[[ 58  52 -49]
 [ 10  -3 -28]]
:
[[58 52]
 [10 -3]]

[[-52  65  18 -38]
 [-63 -79 -47  27]
 [-17 -27  -6   4]]
:
[[-52  65]
 [-63 -79]]

[[ 73 -12]
 [-46   5]
 [ 21  -8]]
:
[[ 73 -12]
 [-46   5]]

[[ 11  10 -33]
 [ 28  16  76]]
:
[[11 10]
 [28 16]]

[[-15  41 -35 -51]
 [-27  63  46  27]
 [-35  18 -25 -13]
 [  6  12 -52  64]
 [ 22  37  50 -31]]
:
[[-15  41]
 [-27  63]]

[[-12   4  -6   3  -6]
 [-35 -80  10 -14 -78]]
:
[[-12   4]
 [-35 -80]]

[[ 72 -50   9]
 [ 21 -64  45]
 [ 37 -63  36]
 [ 52 -60  26]]
:
[[ 72 -50]
 [ 21 -64]]
---
[[-33  -8  -2  16 -10 -32  -5 -25   4  11  28  40 -37]
 [ 33  29 -18 -80  23  -3  26  10 -11  -6   0   5  15]
 [-13 -13   8 -21 -10 -16 -18 -15 -14  39  -9 -30 -18]
 [  6  26 -19  34  22  22  26  39 -36  15 -13 -23  24]]
:
[[ 40 -37 -33  -8  -2  16 -10 -32  -5 -25   4  11  28]
 [  5  15  33  29 -18 -80  23  -3  26  10 -11  -6   0]
 [-30 -18 -13 -13   8 -21 -10 -16 -18 -15 -14  39  -9]
 [-23  24   6  26 -19  34  22  22  26  39 -36  15 -13]]

[[ 20  13 -36  -4 -32  32  16  -3 -42  12  12  15   4   8]
 [ 14   0 -48  -9  45   3   8   1  73   2  26  16  10  12]
 [ -3 -14  47  -9  41 -16 -14  14  73 -12  17 -13   4  -8]
 [ 50  18  32 -18  15  30  31 -16  -3  27  33  27  44 -35]]
:
[[  4   8  20  13 -36  -4 -32  32  16  -3 -42  12  12  15]
 [ 10  12  14   0 -48  -9  45   3   8   1  73   2  26  16]
 [  4  -8  -3 -14  47  -9  41 -16 -14  14  73 -12  17 -13]
 [ 44 -35  50  18  32 -18  15  30  31 -16  -3  27  33  27]]

[[ 40 -41  -8  30  -6  64]
 [ 42 -33  -8  34  -6  64]]
:
[[ -6  64  40 -41  -8  30]
 [ -6  64  42 -33  -8  34]]

[[ -6  -6   3  -1  -9  13  -3  30   5   6  -6 -12  22  53  23 -16]
 [ 12  -4   6  67   9 -16   1  17  -6  -2 -15   6 -17  42  17  -8]
 [  3  -6  -9  15   3   8   3  25  -5  -4  -8  17   4 -18  26  21]]
:
[[ 23 -16  -6  -6   3  -1  -9  13  -3  30   5   6  -6 -12  22  53]
 [ 17  -8  12  -4   6  67   9 -16   1  17  -6  -2 -15   6 -17  42]
 [ 26  21   3  -6  -9  15   3   8   3  25  -5  -4  -8  17   4 -18]]

[[ 60 -40  42   4  32 -38   9 -15 -41 -33  33 -48 -21  25  26 -68]
 [-11  11   8 -71 -50 -61 -60  12  53  30 -33  36  36 -48 -18  11]
 [-33 -70  58 -23 -57 -71 -58  44   1  51 -59 -61  64 -20 -34 -18]
 [-77  14  14  38 -45  -1 -18  62  44  79 -63  55  30  16 -25  39]]
:
[[ 26 -68  60 -40  42   4  32 -38   9 -15 -41 -33  33 -48 -21  25]
 [-18  11 -11  11   8 -71 -50 -61 -60  12  53  30 -33  36  36 -48]
 [-34 -18 -33 -70  58 -23 -57 -71 -58  44   1  51 -59 -61  64 -20]
 [-25  39 -77  14  14  38 -45  -1 -18  62  44  79 -63  55  30  16]]

[[-59  58  40]
 [ -7  12  26]
 [-54  26  23]
 [-10  11   1]
 [-50  24  20]
 [-60  45  39]
 [-62  55  30]
 [-60  42  45]]
:
[[ 58  40 -59]
 [ 12  26  -7]
 [ 26  23 -54]
 [ 11   1 -10]
 [ 24  20 -50]
 [ 45  39 -60]
 [ 55  30 -62]
 [ 42  45 -60]]

[[-23  29 -54 -17  40 -77   8  32]
 [-17 -21 -45 -25   5 -16  16   5]
 [ 75 -51  30  -9 -24  -8  -9 -14]
 [-57  21 -55   1   1 -15 -12  -4]
 [ 42 -75   3 -10 -39  47  28   9]
 [-44  20  10  18  31 -10  -5 -36]
 [-20 -10  27  43  20  26  31 -26]
 [-36  12  16  30  23  14  11 -20]
 [ 17  12  30  41 -50 -45 -36  33]]
:
[[  8  32 -23  29 -54 -17  40 -77]
 [ 16   5 -17 -21 -45 -25   5 -16]
 [ -9 -14  75 -51  30  -9 -24  -8]
 [-12  -4 -57  21 -55   1   1 -15]
 [ 28   9  42 -75   3 -10 -39  47]
 [ -5 -36 -44  20  10  18  31 -10]
 [ 31 -26 -20 -10  27  43  20  26]
 [ 11 -20 -36  12  16  30  23  14]
 [-36  33  17  12  30  41 -50 -45]]

[[ -4 -33 -10 -19  27   8  36  30 -43 -52]
 [-11   7 -35 -48  42  -4  -8 -12  13 -55]
 [  0 -11 -11 -16  45  14 -22 -72  18  -6]
 [ -2 -18 -10 -17   4  -3  33  59 -37 -46]
 [-11  17 -25 -31  -7 -22  13  60  -6 -52]
 [-10 -11 -30 -41  49   7  -3 -23  -3 -53]
 [  4 -47   3  -6  46  29   4 -53 -24  -7]
 [  1 -22  -7 -14  53  20 -15 -70   6  -3]]
:
[[-43 -52  -4 -33 -10 -19  27   8  36  30]
 [ 13 -55 -11   7 -35 -48  42  -4  -8 -12]
 [ 18  -6   0 -11 -11 -16  45  14 -22 -72]
 [-37 -46  -2 -18 -10 -17   4  -3  33  59]
 [ -6 -52 -11  17 -25 -31  -7 -22  13  60]
 [ -3 -53 -10 -11 -30 -41  49   7  -3 -23]
 [-24  -7   4 -47   3  -6  46  29   4 -53]
 [  6  -3   1 -22  -7 -14  53  20 -15 -70]]
---
[[ 37 -41 -80]
 [ 21 -43  33]
 [-15  65 -54]
 [-21 -18  50]
 [-25  70  -7]]
:
[[ -7  70 -25]
 [ 50 -18 -21]
 [-54  65 -15]
 [ 33 -43  21]
 [-80 -41  37]]

[[-33  31  26  57 -10]
 [-49  53 -12   0  68]
 [-26  22   0 -15   5]
 [  6 -23 -10 -20  25]
 [ -5  17  -6   2   9]
 [-42  68  15  24  28]
 [-17  -6 -42 -16 -37]]
:
[[-37 -16 -42  -6 -17]
 [ 28  24  15  68 -42]
 [  9   2  -6  17  -5]
 [ 25 -20 -10 -23   6]
 [  5 -15   0  22 -26]
 [ 68   0 -12  53 -49]
 [-10  57  26  31 -33]]

[[ 34  18  31  14]
 [ 67 -50 -62   0]
 [ -4 -46 -74 -25]
 [ -8  20  60  34]
 [-38 -18 -12  -3]
 [-64  -3  16   3]
 [  3  67   4  -3]
 [  3  69  -3  -7]
 [-57 -24 -35 -14]]
:
[[-14 -35 -24 -57]
 [ -7  -3  69   3]
 [ -3   4  67   3]
 [  3  16  -3 -64]
 [ -3 -12 -18 -38]
 [ 34  60  20  -8]
 [-25 -74 -46  -4]
 [  0 -62 -50  67]
 [ 14  31  18  34]]

[[ 55  47  59 -30  52 -57 -25   0  49 -13 -54 -46  29  62 -45  51]
 [ -3 -21  15  62 -45 -16 -15  30 -49 -21  32  12  -7   5 -57 -14]
 [ 18 -52  47 -11   8  21  16  -1 -44 -29 -20 -50 -42 -30  45 -11]]
:
[[-11  45 -30 -42 -50 -20 -29 -44  -1  16  21   8 -11  47 -52  18]
 [-14 -57   5  -7  12  32 -21 -49  30 -15 -16 -45  62  15 -21  -3]
 [ 51 -45  62  29 -46 -54 -13  49   0 -25 -57  52 -30  59  47  55]]

[[-43 -45  34]
 [-77 -36 -11]
 [-37 -38  71]
 [ 62  25  20]
 [ 18  43 -60]]
:
[[-60  43  18]
 [ 20  25  62]
 [ 71 -38 -37]
 [-11 -36 -77]
 [ 34 -45 -43]]

[[ -4  12   6   2  -5  14]
 [ 10  -2 -48   0  -5  16]
 [ 14   0 -64  -4  -4  13]
 [  4  16 -26  -7  -1   8]]
:
[[  8  -1  -7 -26  16   4]
 [ 13  -4  -4 -64   0  14]
 [ 16  -5   0 -48  -2  10]
 [ 14  -5   2   6  12  -4]]

[[-31 -11  62   3 -31 -43 -27 -17]
 [-13 -32  42   4 -20 -44 -30 -23]
 [-25 -25  71   5 -21 -44 -23   1]
 [-18 -24 -56   0 -57 -75 -55 -51]
 [-20  -6 -38   9 -51 -79 -41 -26]
 [-36 -13  51  -7 -22 -35 -27 -36]
 [-20 -36 -20  13 -30 -72 -54 -44]
 [  0 -47  49   0 -42 -44 -21 -24]]
:
[[-24 -21 -44 -42   0  49 -47   0]
 [-44 -54 -72 -30  13 -20 -36 -20]
 [-36 -27 -35 -22  -7  51 -13 -36]
 [-26 -41 -79 -51   9 -38  -6 -20]
 [-51 -55 -75 -57   0 -56 -24 -18]
 [  1 -23 -44 -21   5  71 -25 -25]
 [-23 -30 -44 -20   4  42 -32 -13]
 [-17 -27 -43 -31   3  62 -11 -31]]

[[-16   4  -7]
 [  0   6 -58]
 [ 12 -25  38]
 [-47 -30   0]
 [-12  -6 -18]
 [ 25 -12  33]
 [  0   6 -17]
 [-18  -4 -19]
 [ 15  22 -41]
 [  1   9  -7]
 [  3 -12 -41]
 [-12  24 -17]]
:
[[-17  24 -12]
 [-41 -12   3]
 [ -7   9   1]
 [-41  22  15]
 [-19  -4 -18]
 [-17   6   0]
 [ 33 -12  25]
 [-18  -6 -12]
 [  0 -30 -47]
 [ 38 -25  12]
 [-58   6   0]
 [ -7   4 -16]]
